Here is a tiny trained network, its code and every weight. The questions are about switching its units off for an input and a target symbol, where a switched-off unit gives its printed mean instead of its output.

import numpy as np


def w(rows, s, z=0):
    codes = np.array(rows[::2]) - 128.0
    scale = np.full(codes.shape[1], s)
    scale[-1] = z or s
    return codes * scale


def norm(h):
    return h / np.sqrt((h * h).mean(-1, keepdims=True) + 1e-5)


def f(y):
    return np.maximum(y, 0)


def softmax(a):
    e = np.exp(a - a.max(-1, keepdims=True))
    return e / e.sum(-1, keepdims=True)


def log_softmax(a):
    a = a - a.max(-1, keepdims=True)
    return a - np.log(np.exp(a).sum(-1, keepdims=True))


def net(x, mask):
    ids = ['ΛΣΨαβγδεημπω'.index(c) for c in x.split()]
    T = len(ids)
    res = E[ids] + P[:T]
    r = norm(res)
    for j in range(2):
        rows = slice(4 * j, 4 * j + 4)
        q, k, v = (r @ M[0][rows].T for M in (Q, K, V))
        z = softmax(np.where(np.tri(T) > 0, q @ k.T / 4**0.5, -1e9)) @ v
        o = O[0][rows]
        res = res + np.where(mask[j], z, o[:, -1]) @ o[:, :-1]
    y = f(norm(res) @ A[0][:, :-1].T + A[0][:, -1])
    res = res + np.where(mask[2:6], y, B[0][:, -1]) @ B[0][:, :-1]
    return log_softmax(norm(res)[-1] @ U[:, :-1].T + U[:, -1])


Q, K, V, O, A, B = {}, {}, {}, {}, {}, {}
E = w([
[152,121,99,94],'Λ',
[94,80,100,108],'Σ',
[84,121,115,101],'Ψ',
[124,126,135,3],'α',
[121,138,127,93],'β',
[167,128,110,108],'γ',
[73,169,41,46],'δ',
[141,124,87,95],'ε',
[124,127,178,91],'η',
[87,79,143,141],'μ',
[95,123,125,130],'π',
[97,128,126,103],'ω',
],0.028)
P = w([
[175,148,109,253],'0',
[144,3,91,70],'1',
[128,3,127,62],'2',
[140,13,132,55],'3',
[130,20,164,47],'4',
[126,30,161,61],'5',
[116,32,203,27],'6',
[113,38,194,46],'7',
],0.007)
Q[0] = w([
[138,64,103,128],'h1',
[143,83,56,108],'h1',
[109,75,149,10],'h1',
[114,12,150,97],'h1',
[133,173,151,91],'h2',
[34,68,159,74],'h2',
[111,102,195,133],'h2',
[112,246,139,131],'h2',
],0.014)
K[0] = w([
[89,156,76,124],'h1',
[112,124,116,140],'h1',
[141,213,90,250],'h1',
[118,185,135,139],'h1',
[193,163,118,139],'h2',
[134,138,170,163],'h2',
[193,132,139,124],'h2',
[101,93,67,181],'h2',
],0.016)
V[0] = w([
[229,100,155,115],'h1',
[129,177,251,170],'h1',
[101,57,132,71],'h1',
[100,106,190,17],'h1',
[117,102,35,132],'h2',
[108,104,124,83],'h2',
[164,73,205,154],'h2',
[60,88,108,130],'h2',
],0.018)
O[0] = w([
[91,25,121,87,143],'h1',
[202,90,73,87,129],'h1',
[72,132,239,91,125],'h1',
[86,141,144,11,105],'h1',
[107,130,105,191,7],'h2',
[166,176,125,169,199],'h2',
[190,141,189,82,255],'h2',
[75,146,213,159,115],'h2',
],0.011,0.0096)
A[0] = w([
[158,44,80,92,217],'n1',
[68,127,195,136,183],'n2',
[106,49,151,141,55],'n3',
[140,247,49,123,255],'n4',
],0.013,0.0024)
B[0] = w([
[185,253,128,106,254],'n1',
[157,72,134,103,229],'n2',
[188,13,69,95,166],'n3',
[160,144,207,102,178],'n4',
],0.011,0.0067)
U = w([
[177,177,69,173,148],'Λ',
[92,35,127,159,124],'Σ',
[27,132,142,78,66],'Ψ',
[154,120,100,16,71],'α',
[208,91,66,161,46],'β',
[208,162,112,199,20],'γ',
[57,183,145,125,254],'δ',
[158,197,125,169,41],'ε',
[246,102,205,96,251],'η',
[126,82,172,188,56],'μ',
[106,191,142,147,72],'π',
[131,209,150,158,26],'ω',
],0.013,0.0044)

Each question gives the input, a string of symbols that net reads in full, and the target symbol t.
The units are the heads (4 rows each of Q, K, V and O) and the neurons (one row each of A and B). Each row of codes is followed by its name. A weight is (code - 128) times the scale printed after its matrix; where a second scale follows, it is the last column's (O, A, B and U).
mask holds one flag per unit, heads first, then neurons. A switched-off unit (its flag False) gives its mean, the last column of its rows in O or B, instead of its output. The means were averaged over made-up inputs and are rounded, as every weight is.
A unit's drop is (log p(t) with every unit on - log p(t) with that unit switched off) / (log p(t) with every unit on - log p(t) with every unit switched off).
The circuit of an input: a set's keep is (log p(t) with only the set's units on - log p(t) with every unit switched off) / (log p(t) with every unit on - log p(t) with every unit switched off). Starting from all 6 units, units are removed one at a time, each time the one whose removal leaves the highest keep (on an exact tie, the one counted first), for as long as the keep stays at least 0.8.
circuit, biggest first: the units of the circuit, biggest drop first
top k neurons: the k neurons with the biggest drops, biggest first
which heads matter: for each layer, one digit per head in row order, 1 if its drop is at least 0.15 and else 0, layers parted by /
drop of u: that unit's drop, to one decimal
input α β Λ Ψ, target Ψ: which heads matter => 10
input γ μ η β μ γ, target β: which heads matter => 10
input γ δ Σ μ η, target β: which heads matter => 11
input Σ ω β, target δ: circuit, biggest first => h1
input Λ γ η γ π, target Σ: which heads matter => 10
input β μ Σ γ, target Λ: which heads matter => 01
input γ Σ Σ μ Ψ Λ η, target β: which heads matter => 11
input Λ μ δ μ, target Σ: which heads matter => 00
input γ δ Λ γ, target β: which heads matter => 11
input Σ α α, target δ: which heads matter => 11
input Σ α δ α μ Λ μ, target δ: which heads matter => 10
input Λ Λ Σ μ Λ, target Σ: circuit, biggest first => h1, h2
input α β μ γ Λ γ, target Ψ: which heads matter => 10
input Λ γ γ μ, target Σ: which heads matter => 10
input Λ μ η, target Σ: top neuron => n1
input η η α π, target α: drop of h1 => 0.6
input η ε Ψ Λ ω ε π, target α: drop of h2 => -0.1
input γ η η η μ μ Λ β, target β: drop of n1 => 0.0
